Below are the code and all the weights of a small trained network. Each question names an input and a target symbol and asks about switching units off, where a switched-off unit gives its printed mean instead of its output.

import numpy as np


def w(rows, s, z=0):
    codes = np.array(rows[::2]) - 128.0
    scale = np.full(codes.shape[1], s)
    scale[-1] = z or s
    return codes * scale


def norm(h):
    return h / np.sqrt((h * h).mean(-1, keepdims=True) + 1e-5)


def f(y):
    return y / 2 * (1 + np.tanh(0.7978845608 * (y + 0.044715 * y**3)))


def softmax(a):
    e = np.exp(a - a.max(-1, keepdims=True))
    return e / e.sum(-1, keepdims=True)


def log_softmax(a):
    a = a - a.max(-1, keepdims=True)
    return a - np.log(np.exp(a).sum(-1, keepdims=True))


def net(x, mask):
    ids = ['ΔΘΞΦΩαβεζλμτψ'.index(c) for c in x.split()]
    T = len(ids)
    res = E[ids] + P[:T]
    u = 0
    for l in range(2):
        q, k, v = (norm(res) @ M[l].T for M in (Q, K, V))
        z = softmax(np.where(np.tri(T) > 0, q @ k.T / 4**0.5, -1e9)) @ v
        res = res + np.where(mask[u], z, O[l][:, -1]) @ O[l][:, :-1]
        u += 1
        y = f(norm(res) @ A[l][:, :-1].T + A[l][:, -1])
        res = res + np.where(mask[u : u + 8], y, B[l][:, -1]) @ B[l][:, :-1]
        u += 8
    return log_softmax(norm(res)[-1] @ U[:, :-1].T + U[:, -1])


Q, K, V, O, A, B = {}, {}, {}, {}, {}, {}
E = w([
[240,39,137],'Δ',
[105,235,145],'Θ',
[135,121,118],'Ξ',
[111,218,187],'Φ',
[135,219,161],'Ω',
[147,65,81],'α',
[111,86,84],'β',
[51,128,44],'ε',
[134,218,161],'ζ',
[111,4,99],'λ',
[133,222,161],'μ',
[131,219,161],'τ',
[141,103,101],'ψ',
],0.014)
P = w([
[124,255,131],'0',
[115,110,46],'1',
[186,164,224],'2',
[57,66,95],'3',
[111,143,27],'4',
[152,165,218],'5',
[56,80,98],'6',
[120,145,19],'7',
[144,171,210],'8',
[56,85,103],'9',
[128,149,14],'10',
[144,161,204],'11',
[57,89,104],'12',
[148,131,18],'13',
],0.0092)
Q[0] = w([
[161,127,9],'L0H1',
[210,176,149],'L0H1',
[198,198,16],'L0H1',
[173,215,117],'L0H1',
],0.011)
K[0] = w([
[239,169,99],'L0H1',
[254,95,90],'L0H1',
[168,196,42],'L0H1',
[150,170,141],'L0H1',
],0.0077)
V[0] = w([
[108,66,143],'L0H1',
[121,117,144],'L0H1',
[60,117,161],'L0H1',
[82,96,253],'L0H1',
],0.012)
O[0] = w([
[111,86,119,86],'L0H1',
[162,31,254,109],'L0H1',
[133,120,156,102],'L0H1',
[55,136,218,2],'L0H1',
],0.0072,0.0064)
A[0] = w([
[248,92,179,250],'L0N1',
[127,190,185,206],'L0N2',
[126,107,65,205],'L0N3',
[68,185,70,86],'L0N4',
[208,106,213,26],'L0N5',
[85,80,93,253],'L0N6',
[95,62,146,74],'L0N7',
[97,176,180,201],'L0N8',
],0.016,0.0039)
B[0] = w([
[128,248,139,191],'L0N1',
[138,154,114,177],'L0N2',
[103,99,180,255],'L0N3',
[172,86,160,213],'L0N4',
[200,180,83,143],'L0N5',
[159,50,141,223],'L0N6',
[110,62,120,141],'L0N7',
[158,165,119,167],'L0N8',
],0.013,0.0087)
Q[1] = w([
[125,109,253],'L1H1',
[77,169,232],'L1H1',
[130,149,138],'L1H1',
[105,105,168],'L1H1',
],0.025)
K[1] = w([
[152,112,227],'L1H1',
[96,102,249],'L1H1',
[92,83,134],'L1H1',
[118,80,199],'L1H1',
],0.014)
V[1] = w([
[130,243,141],'L1H1',
[223,107,244],'L1H1',
[49,175,202],'L1H1',
[104,2,27],'L1H1',
],0.0072)
O[1] = w([
[255,98,204,152],'L1H1',
[135,68,117,208],'L1H1',
[179,122,233,3],'L1H1',
[153,144,156,105],'L1H1',
],0.0081,0.0044)
A[1] = w([
[121,193,193,63],'L1N1',
[167,140,89,109],'L1N2',
[81,93,129,89],'L1N3',
[92,62,154,233],'L1N4',
[191,66,128,110],'L1N5',
[2,117,70,3],'L1N6',
[150,152,200,43],'L1N7',
[129,197,137,207],'L1N8',
],0.019,0.0043)
B[1] = w([
[82,80,147,175],'L1N1',
[152,80,116,188],'L1N2',
[185,98,45,160],'L1N3',
[132,254,111,246],'L1N4',
[154,174,212,254],'L1N5',
[7,147,186,140],'L1N6',
[103,92,77,138],'L1N7',
[113,53,172,220],'L1N8',
],0.0095,0.0084)
U = w([
[134,251,111,146],'Δ',
[142,189,182,176],'Θ',
[95,174,187,140],'Ξ',
[84,102,223,209],'Φ',
[133,115,158,30],'Ω',
[161,114,13,104],'α',
[120,141,91,161],'β',
[110,144,108,254],'ε',
[135,106,160,38],'ζ',
[97,84,137,183],'λ',
[133,113,158,50],'μ',
[136,101,166,51],'τ',
[138,148,109,22],'ψ',
],0.018,0.0051)

Each question gives the input, a string of symbols that net reads in full, and the target symbol t.
The units are the heads (4 rows each of Q, K, V and O) and the neurons (one row each of A and B). Each row of codes is followed by its name. A weight is (code - 128) times the scale printed after its matrix; where a second scale follows, it is the last column's (O, A, B and U).
mask holds one flag per unit, layer by layer, with each layer's heads first. A switched-off unit (its flag False) gives its mean, the last column of its rows in O or B, instead of its output. The means were averaged over made-up inputs and are rounded, as every weight is.
A unit's drop is (log p(t) with every unit on - log p(t) with that unit switched off) / (log p(t) with every unit on - log p(t) with every unit switched off).
The circuit of an input: a set's keep is (log p(t) with only the set's units on - log p(t) with every unit switched off) / (log p(t) with every unit on - log p(t) with every unit switched off). Starting from the 12 units with the biggest drops (on a tie, the unit counted first), units are removed one at a time, each time the one whose removal leaves the highest keep (on an exact tie, the one counted first), for as long as the keep stays at least 0.8.
units of the circuit, in order: the units of the circuit, biggest drop first
unit that matters most: the unit with the biggest drop
top k neurons: the k neurons with the biggest drops, biggest first
k most important neurons of layer l: the k neurons of layer l with the biggest drops, biggest first
input α ε μ β β λ α Φ ζ β α α, target Φ: top 4 neurons => [L0N1; L1N8; L1N4; L1N1]
input Θ Φ α Ω α α β ψ, target Θ: units of the circuit, in order => [L1N5; L0N3]
input Θ ζ α, target Δ: unit that matters most => L0N1
input α α ψ α Θ α Θ ε τ, target Δ: units of the circuit, in order => [L0N3; L1N5]
input α α α ε Θ Θ Θ Θ α α α α Θ μ, target α: units of the circuit, in order => [L1N5; L1N4; L1H1]
input Ω ε α Φ β Θ α ε, target Θ: top 3 neurons => [L1N4; L1N5; L1N8]
input α Θ α α α τ Θ Θ β α α λ, target Δ: units of the circuit, in order => [L1N4; L0N4]
input Θ α α Θ Φ Φ α α α α α ε α ψ, target Θ: top 2 neurons => [L0N3; L1N5]
input α α ε α Θ α Ξ α α λ α λ ε Φ, target α: units of the circuit, in order => [L1H1; L1N5; L1N4]
input Θ ε λ α β α τ Θ α α Φ Ξ Θ α, target Θ: units of the circuit, in order => [L0N3; L1N5; L1N8]
input α α ε, target Δ: top 4 neurons => [L1N4; L0N4; L0N3; L1N8]
input α α α Φ Θ β, target Δ: top 4 neurons => [L0N7; L1N4; L0N1; L1N8]
input Θ Δ ε Φ α α ε, target Φ: 2 most important neurons of layer 1 => [L1N5; L1N2]
input α α α α Θ α Θ Θ, target α: unit that matters most => L0H1
input α Θ Φ Θ α Θ α α ε α τ α α Φ, target α: top 2 neurons => [L1N5; L0N1]
input Δ Φ Θ Φ ψ Θ α α ε Θ, target Φ: top 2 neurons => [L1N8; L0N6]
input α α τ Φ Δ, target α: 3 most important neurons of layer 1 => [L1N5; L1N4; L1N2]
input α α α α, target α: top 4 neurons => [L0N6; L1N4; L1N3; L1N8]
input α α Θ, target Δ: top 4 neurons => [L0N3; L1N5; L0N6; L0N2]
input α Ξ Φ, target Δ: most important neuron of layer 1 => [L1N5]
input ζ α ψ α Ξ β Θ α Φ β α Ξ ε, target Φ: top 2 neurons => [L0N6; L1N5]
input τ Φ λ Φ α Θ Θ Θ β β τ Θ, target Φ: 3 most important neurons of layer 1 => [L1N8; L1N4; L1N1]
input β α ε, target Δ: top 4 neurons => [L1N4; L0N4; L1N8; L1N3]
input λ Θ λ α ψ α α α ψ β α τ, target Δ: top 2 neurons => [L0N3; L1N5]
input τ α α ε α τ α Φ λ, target Δ: top 2 neurons => [L1N4; L0N1]
input α α ψ ζ α Φ Θ α ε Φ α β, target Δ: 2 most important neurons of layer 0 => [L0N7; L0N5]
